Below are the code and all the weights of a small trained network. Each question names an input and a class and asks about switching units off, where a switched-off unit gives its printed mean instead of its output.

import numpy as np


def w(rows, s, z=0):
    codes = np.array(rows[::2]) - 128.0
    scale = np.full(codes.shape[1], s)
    scale[-1] = z or s
    return codes * scale


def f(y):
    return np.maximum(y, 0)


def log_softmax(a):
    a = a - a.max(-1, keepdims=True)
    return a - np.log(np.exp(a).sum(-1, keepdims=True))


def net(x, mask):
    res = np.array(x, float).reshape(1, 4) / 4 @ E
    y = f(res @ A[0][:, :-1].T + A[0][:, -1])
    res = res + np.where(mask, y, B[0][:, -1]) @ B[0][:, :-1]
    return log_softmax(res[-1] @ U[:, :-1].T + U[:, -1])


A, B = {}, {}
E = w([
[153,136,72,152,171,155,119,248,78,92,109,51],'x0',
[168,96,127,170,178,191,143,37,140,163,68,57],'x1',
[137,164,94,136,149,164,204,85,129,52,205,138],'x2',
[199,107,125,39,79,208,124,148,201,108,90,136],'x3',
],0.012)
A[0] = w([
[155,126,181,101,101,121,171,44,168,135,140,199,147],'neuron 1',
[143,112,141,78,153,88,105,178,126,109,190,120,93],'neuron 2',
[93,129,155,99,125,127,103,198,105,69,139,132,97],'neuron 3',
[156,166,120,19,93,186,139,151,217,117,112,119,72],'neuron 4',
[194,65,170,133,139,118,136,88,134,153,141,80,110],'neuron 5',
[101,111,159,138,76,107,90,133,98,201,81,95,89],'neuron 6',
[151,95,161,204,158,168,143,88,152,160,94,79,130],'neuron 7',
[143,155,168,102,86,107,99,221,187,87,166,167,172],'neuron 8',
[148,96,134,123,48,96,102,141,133,189,39,97,84],'neuron 9',
[179,60,124,166,138,128,101,91,132,115,95,83,103],'neuron 10',
[226,63,161,52,122,194,155,167,152,81,82,183,160],'neuron 11',
[139,77,97,179,149,181,151,76,141,137,63,106,102],'neuron 12',
[142,192,25,112,134,152,254,66,135,54,168,136,131],'neuron 13',
[150,146,143,168,142,159,176,87,148,94,93,30,109],'neuron 14',
[92,198,141,76,70,78,85,175,152,114,172,205,103],'neuron 15',
[163,90,114,83,87,201,126,142,179,95,115,189,90],'neuron 16',
[80,92,185,66,52,83,76,25,146,191,99,162,128],'neuron 17',
[152,113,49,167,166,125,54,210,109,98,104,76,111],'neuron 18',
[127,57,140,93,163,88,47,183,187,186,55,123,107],'neuron 19',
[201,58,155,96,82,213,116,141,196,142,114,158,171],'neuron 20',
[172,168,102,156,154,150,104,186,88,80,121,51,130],'neuron 21',
[128,113,175,107,129,87,103,28,197,138,147,204,93],'neuron 22',
[63,160,120,141,159,118,130,116,109,141,119,134,253],'neuron 23',
[166,144,91,136,207,178,171,70,119,173,69,137,94],'neuron 24',
[127,182,35,126,102,156,179,78,154,31,200,110,121],'neuron 25',
[195,135,46,86,155,163,167,223,124,118,61,107,126],'neuron 26',
[115,136,91,87,83,79,136,224,116,161,187,171,76],'neuron 27',
[24,166,154,253,145,39,143,93,58,142,100,126,131],'neuron 28',
[124,142,160,110,83,133,126,148,81,107,157,144,187],'neuron 29',
[171,123,146,173,140,147,98,97,152,165,77,117,130],'neuron 30',
[104,109,148,119,107,69,29,164,107,168,25,128,151],'neuron 31',
[76,177,155,69,109,122,116,159,128,124,183,176,151],'neuron 32',
[77,122,141,210,154,100,125,117,57,190,232,90,74],'neuron 33',
[141,72,153,160,151,200,123,99,149,170,152,105,229],'neuron 34',
],0.0093,0.012)
B[0] = w([
[107,58,78,145,108,148,205,179,74,65,63,131,220],'neuron 1',
[161,158,101,121,119,134,134,98,132,136,124,136,159],'neuron 2',
[163,155,113,133,126,94,186,116,141,148,107,144,171],'neuron 3',
[70,206,154,118,202,191,98,147,100,155,156,206,206],'neuron 4',
[172,162,113,119,127,116,176,117,136,163,109,113,171],'neuron 5',
[124,142,116,46,113,121,131,96,152,67,193,145,182],'neuron 6',
[152,158,125,147,133,97,182,154,138,164,154,138,203],'neuron 7',
[184,152,104,148,130,119,131,168,165,213,109,88,229],'neuron 8',
[123,102,124,112,179,117,118,69,183,95,187,128,192],'neuron 9',
[177,180,131,86,134,81,190,108,155,176,165,152,174],'neuron 10',
[99,153,153,129,210,154,64,192,134,94,98,95,244],'neuron 11',
[156,176,132,148,130,96,175,158,158,157,141,179,192],'neuron 12',
[139,78,74,42,92,65,58,79,188,30,193,42,219],'neuron 13',
[149,162,101,100,126,107,177,140,132,157,148,114,187],'neuron 14',
[171,128,102,158,136,118,199,158,172,177,179,183,215],'neuron 15',
[70,163,142,126,183,177,110,161,111,133,158,173,197],'neuron 16',
[122,72,57,127,129,142,179,120,62,77,117,119,250],'neuron 17',
[107,50,35,158,101,140,208,63,78,73,75,201,204],'neuron 18',
[84,128,100,81,104,111,127,95,169,52,189,100,217],'neuron 19',
[87,156,158,185,189,156,86,195,113,132,116,104,247],'neuron 20',
[145,86,72,165,82,186,178,111,77,97,124,139,202],'neuron 21',
[150,91,62,138,121,138,186,84,55,94,78,189,211],'neuron 22',
[115,118,152,200,132,124,73,254,100,131,84,29,220],'neuron 23',
[179,184,140,97,130,112,197,109,148,203,140,165,186],'neuron 24',
[75,111,90,84,102,94,86,66,176,66,169,89,205],'neuron 25',
[91,76,108,196,111,169,157,95,99,102,82,171,217],'neuron 26',
[180,149,126,137,128,131,203,98,167,171,179,184,194],'neuron 27',
[77,182,139,142,247,159,76,202,123,127,114,147,239],'neuron 28',
[174,130,178,191,92,134,167,190,141,202,133,70,188],'neuron 29',
[163,143,93,112,107,109,175,157,140,168,143,115,187],'neuron 30',
[111,116,107,52,97,74,75,72,182,31,181,48,238],'neuron 31',
[185,144,127,162,132,101,195,138,138,171,136,82,201],'neuron 32',
[69,199,131,123,190,176,103,113,129,98,134,204,192],'neuron 33',
[160,137,89,167,94,130,120,210,163,201,90,65,227],'neuron 34',
],0.0086,0.016)
U = w([
[127,30,72,170,127,171,196,113,28,84,52,172,113],'0',
[230,198,124,126,138,104,185,143,199,230,140,142,113],'1',
[53,205,159,148,248,193,58,161,118,122,108,159,96],'2',
[107,98,106,20,110,80,74,91,209,61,181,87,126],'3',
[161,66,150,215,102,130,70,219,134,168,33,1,247],'4',
[165,130,172,113,138,144,49,92,107,147,97,165,115],'5',
[131,99,214,93,30,100,147,117,151,157,90,95,113],'6',
[145,166,215,64,100,121,130,92,115,126,98,160,118],'7',
],0.0096,0.013)

Each question gives the input, the list of numbers given to net, and the class t.
The units are the neurons (one row each of A and B). Each row of codes is followed by its name. A weight is (code - 128) times the scale printed after its matrix; where a second scale follows, it is the last column's (A, B and U).
mask holds one flag per neuron, in row order. A switched-off neuron (its flag False) gives its mean, the last column of its row in B, instead of its output. The means were averaged over made-up inputs and are rounded, as every weight is.
A unit's drop is (log p(t) with every unit on - log p(t) with that unit switched off) / (log p(t) with every unit on - log p(t) with every unit switched off).
The circuit of an input: a set's keep is (log p(t) with only the set's units on - log p(t) with every unit switched off) / (log p(t) with every unit on - log p(t) with every unit switched off). Starting from the 12 units with the biggest drops (on a tie, the unit counted first), units are removed one at a time, each time the one whose removal leaves the highest keep (on an exact tie, the one counted first), for as long as the keep stays at least 0.8.
units of the circuit, in order: the units of the circuit, biggest drop first
unit that matters most: the unit with the biggest drop
top k neurons: the k neurons with the biggest drops, biggest first
drop of u: that unit's drop, to one decimal
input [-2,4,7,3], class 3: units of the circuit, in order	neuron 13
input [-2,8,-6,8], class 1: top 2 neurons	neuron 30; neuron 10
input [1,-5,1,-5], class 1: top 3 neurons	neuron 11; neuron 20; neuron 27
input [5,3,-5,4], class 0: top 2 neurons	neuron 26; neuron 18
input [1,0,-4,-3], class 3: top 2 neurons	neuron 31; neuron 20
input [-4,-3,2,-5], class 2: top 2 neurons	neuron 28; neuron 33
input [-1,-6,-7,6], class 3: top 4 neurons	neuron 31; neuron 19; neuron 9; neuron 28
input [2,-7,-2,-7], class 1: top 2 neurons	neuron 27; neuron 15
input [-2,-7,-5,-7], class 1: top 4 neurons	neuron 15; neuron 27; neuron 32; neuron 11
input [-6,-3,-1,8], class 2: top 3 neurons	neuron 4; neuron 11; neuron 20
input [7,0,-2,8], class 2: top 4 neurons	neuron 11; neuron 4; neuron 20; neuron 17
input [0,-2,6,6], class 2: top 2 neurons	neuron 4; neuron 31
input [7,-6,-5,-7], class 0: top 3 neurons	neuron 18; neuron 21; neuron 11
input [0,-2,5,-3], class 3: unit that matters most	neuron 13
input [3,3,0,-3], class 4: top 2 neurons	neuron 22; neuron 17
input [-8,-8,8,-3], class 0: drop of neuron 17	0.1
input [-4,8,-8,7], class 1: drop of neuron 10	0.6
input [1,2,-6,6], class 2: drop of neuron 13	0.7
